Below are the code and all the weights of a small trained network. Each question names an input and a class and asks about switching units off, where a switched-off unit gives its printed mean instead of its output.

import numpy as np


def w(rows, s, z=0):
    codes = np.array(rows[::2]) - 128.0
    scale = np.full(codes.shape[1], s)
    scale[-1] = z or s
    return codes * scale


def norm(h):
    return h / np.sqrt((h * h).mean(-1, keepdims=True) + 1e-5)


def f(y):
    return np.maximum(y, 0)


def log_softmax(a):
    a = a - a.max(-1, keepdims=True)
    return a - np.log(np.exp(a).sum(-1, keepdims=True))


def net(x, mask):
    res = np.array(x, float).reshape(1, 4) / 4 @ E
    u = 0
    for l in range(3):
        y = f(norm(res) @ A[l][:, :-1].T + A[l][:, -1])
        res = res + np.where(mask[u : u + 11], y, B[l][:, -1]) @ B[l][:, :-1]
        u += 11
    return log_softmax(norm(res)[-1] @ U[:, :-1].T + U[:, -1])


A, B = {}, {}
E = w([
[253,201,154,59,122],'x0',
[130,57,21,74,103],'x1',
[128,130,127,128,128],'x2',
[116,46,172,70,241],'x3',
],0.0063)
A[0] = w([
[73,87,140,60,162,39],'0.n1',
[76,191,176,158,106,119],'0.n2',
[30,173,157,173,142,182],'0.n3',
[113,249,186,47,126,168],'0.n4',
[90,137,202,128,175,37],'0.n5',
[146,126,34,141,118,5],'0.n6',
[154,183,107,116,116,123],'0.n7',
[122,146,127,236,68,117],'0.n8',
[126,111,110,119,61,129],'0.n9',
[156,107,198,163,42,170],'0.n10',
[160,110,94,97,124,136],'0.n11',
],0.011,0.0013)
B[0] = w([
[159,118,74,128,157,217],'0.n1',
[34,153,181,53,25,225],'0.n2',
[203,57,160,178,108,253],'0.n3',
[190,44,151,136,104,252],'0.n4',
[113,154,150,72,108,210],'0.n5',
[62,115,161,100,121,195],'0.n6',
[188,70,140,124,176,193],'0.n7',
[72,188,107,167,253,252],'0.n8',
[36,142,20,87,166,184],'0.n9',
[180,157,108,60,147,200],'0.n10',
[71,43,123,115,44,186],'0.n11',
],0.0068,0.0056)
A[1] = w([
[197,124,155,182,88,81],'1.n1',
[149,67,71,116,97,210],'1.n2',
[121,176,244,106,108,157],'1.n3',
[55,160,133,198,172,212],'1.n4',
[97,84,158,98,127,67],'1.n5',
[162,233,65,106,88,215],'1.n6',
[112,66,191,9,193,250],'1.n7',
[123,242,89,108,35,198],'1.n8',
[35,51,127,203,72,196],'1.n9',
[45,166,97,138,60,143],'1.n10',
[140,131,93,255,162,107],'1.n11',
],0.0082,0.0018)
B[1] = w([
[62,180,185,87,139,152],'1.n1',
[134,152,216,128,175,198],'1.n2',
[114,142,68,172,42,196],'1.n3',
[197,114,156,89,145,185],'1.n4',
[133,162,164,63,135,163],'1.n5',
[169,96,82,183,228,157],'1.n6',
[105,254,22,184,120,254],'1.n7',
[63,154,46,32,198,163],'1.n8',
[200,61,135,82,118,215],'1.n9',
[169,142,191,107,187,173],'1.n10',
[163,2,38,175,124,152],'1.n11',
],0.007,0.0081)
A[2] = w([
[134,108,47,12,86,92],'2.n1',
[103,49,89,123,69,238],'2.n2',
[241,51,121,81,40,60],'2.n3',
[121,105,131,43,136,197],'2.n4',
[184,47,83,92,98,171],'2.n5',
[66,130,142,42,99,32],'2.n6',
[254,173,43,107,134,208],'2.n7',
[130,160,189,146,66,111],'2.n8',
[111,139,137,103,203,148],'2.n9',
[223,198,91,84,121,248],'2.n10',
[201,150,86,168,110,98],'2.n11',
],0.0096,0.0016)
B[2] = w([
[85,164,175,146,89,217],'2.n1',
[201,130,118,104,84,176],'2.n2',
[105,2,103,201,162,189],'2.n3',
[180,198,203,146,34,185],'2.n4',
[143,176,201,175,127,202],'2.n5',
[112,145,172,62,38,153],'2.n6',
[112,101,128,156,153,254],'2.n7',
[78,160,139,85,46,166],'2.n8',
[94,201,101,99,132,178],'2.n9',
[135,62,112,119,127,244],'2.n10',
[60,158,142,126,148,168],'2.n11',
],0.008,0.0089)
U = w([
[94,145,166,96,4,254],'0',
[99,152,57,125,220,3],'1',
[179,19,160,197,126,106],'2',
],0.02,0.00093)

Each question gives the input, the list of numbers given to net, and the class t.
The units are the neurons (one row each of A and B). Each row of codes is followed by its name. A weight is (code - 128) times the scale printed after its matrix; where a second scale follows, it is the last column's (A, B and U).
mask holds one flag per neuron, layer by layer. A switched-off neuron (its flag False) gives its mean, the last column of its row in B, instead of its output. The means were averaged over made-up inputs and are rounded, as every weight is.
A unit's drop is (log p(t) with every unit on - log p(t) with that unit switched off) / (log p(t) with every unit on - log p(t) with every unit switched off).
The circuit of an input: a set's keep is (log p(t) with only the set's units on - log p(t) with every unit switched off) / (log p(t) with every unit on - log p(t) with every unit switched off). Starting from the 12 units with the biggest drops (on a tie, the unit counted first), units are removed one at a time, each time the one whose removal leaves the highest keep (on an exact tie, the one counted first), for as long as the keep stays at least 0.8.
units of the circuit, in order: the units of the circuit, biggest drop first
k most important neurons: the k neurons with the biggest drops, biggest first
k most important neurons of layer l: the k neurons of layer l with the biggest drops, biggest first
drop of u: that unit's drop, to one decimal
input [-8,-4,-4,-5], class 2: units of the circuit, in order => 0.n3
input [6,-6,-6,6], class 0: 2 most important neurons of layer 0 => 0.n8, 0.n3
input [6,8,-5,5], class 0: 4 most important neurons => 0.n11, 0.n3, 0.n8, 0.n4
input [6,-3,-5,-7], class 1: units of the circuit, in order => 1.n6, 1.n8
input [5,0,-6,5], class 1: 3 most important neurons => 1.n7, 1.n9, 0.n3
input [-7,2,7,7], class 1: 2 most important neurons => 0.n2, 1.n7
input [-8,5,-2,-7], class 2: 4 most important neurons of layer 0 => 0.n2, 0.n5, 0.n3, 0.n10
input [8,-5,-6,-8], class 1: 2 most important neurons of layer 0 => 0.n3, 0.n8
input [7,-6,3,-7], class 1: 3 most important neurons => 1.n6, 1.n8, 0.n3
input [-7,-7,7,6], class 0: 4 most important neurons of layer 0 => 0.n5, 0.n8, 0.n4, 0.n2
input [1,8,-5,6], class 0: 2 most important neurons => 0.n11, 0.n8
input [-4,6,5,5], class 0: 3 most important neurons => 0.n8, 0.n3, 0.n4
input [-3,-6,-5,6], class 0: 3 most important neurons => 0.n8, 0.n5, 0.n9
input [-8,4,-2,8], class 1: most important neuron => 0.n2
input [-6,-8,6,2], class 0: 2 most important neurons => 0.n2, 0.n5
input [7,-4,8,-6], class 2: 3 most important neurons of layer 0 => 0.n4, 0.n7, 0.n9
input [8,7,0,2], class 2: 2 most important neurons of layer 2 => 2.n3, 2.n7
input [0,-5,-3,5], class 0: 3 most important neurons of layer 1 => 1.n3, 1.n6, 1.n8
input [0,-4,-1,-6], class 1: 2 most important neurons => 0.n8, 1.n6
input [-3,2,-6,-1], class 2: units of the circuit, in order => 0.n2
input [-2,-3,-7,4], class 1: 2 most important neurons => 1.n7, 0.n1
input [-1,-5,0,5], class 0: 2 most important neurons => 0.n8, 0.n9
input [2,0,-2,-1], class 2: 2 most important neurons of layer 0 => 0.n4, 0.n8
input [6,-2,-2,1], class 2: drop of 0.n4 => 0.3
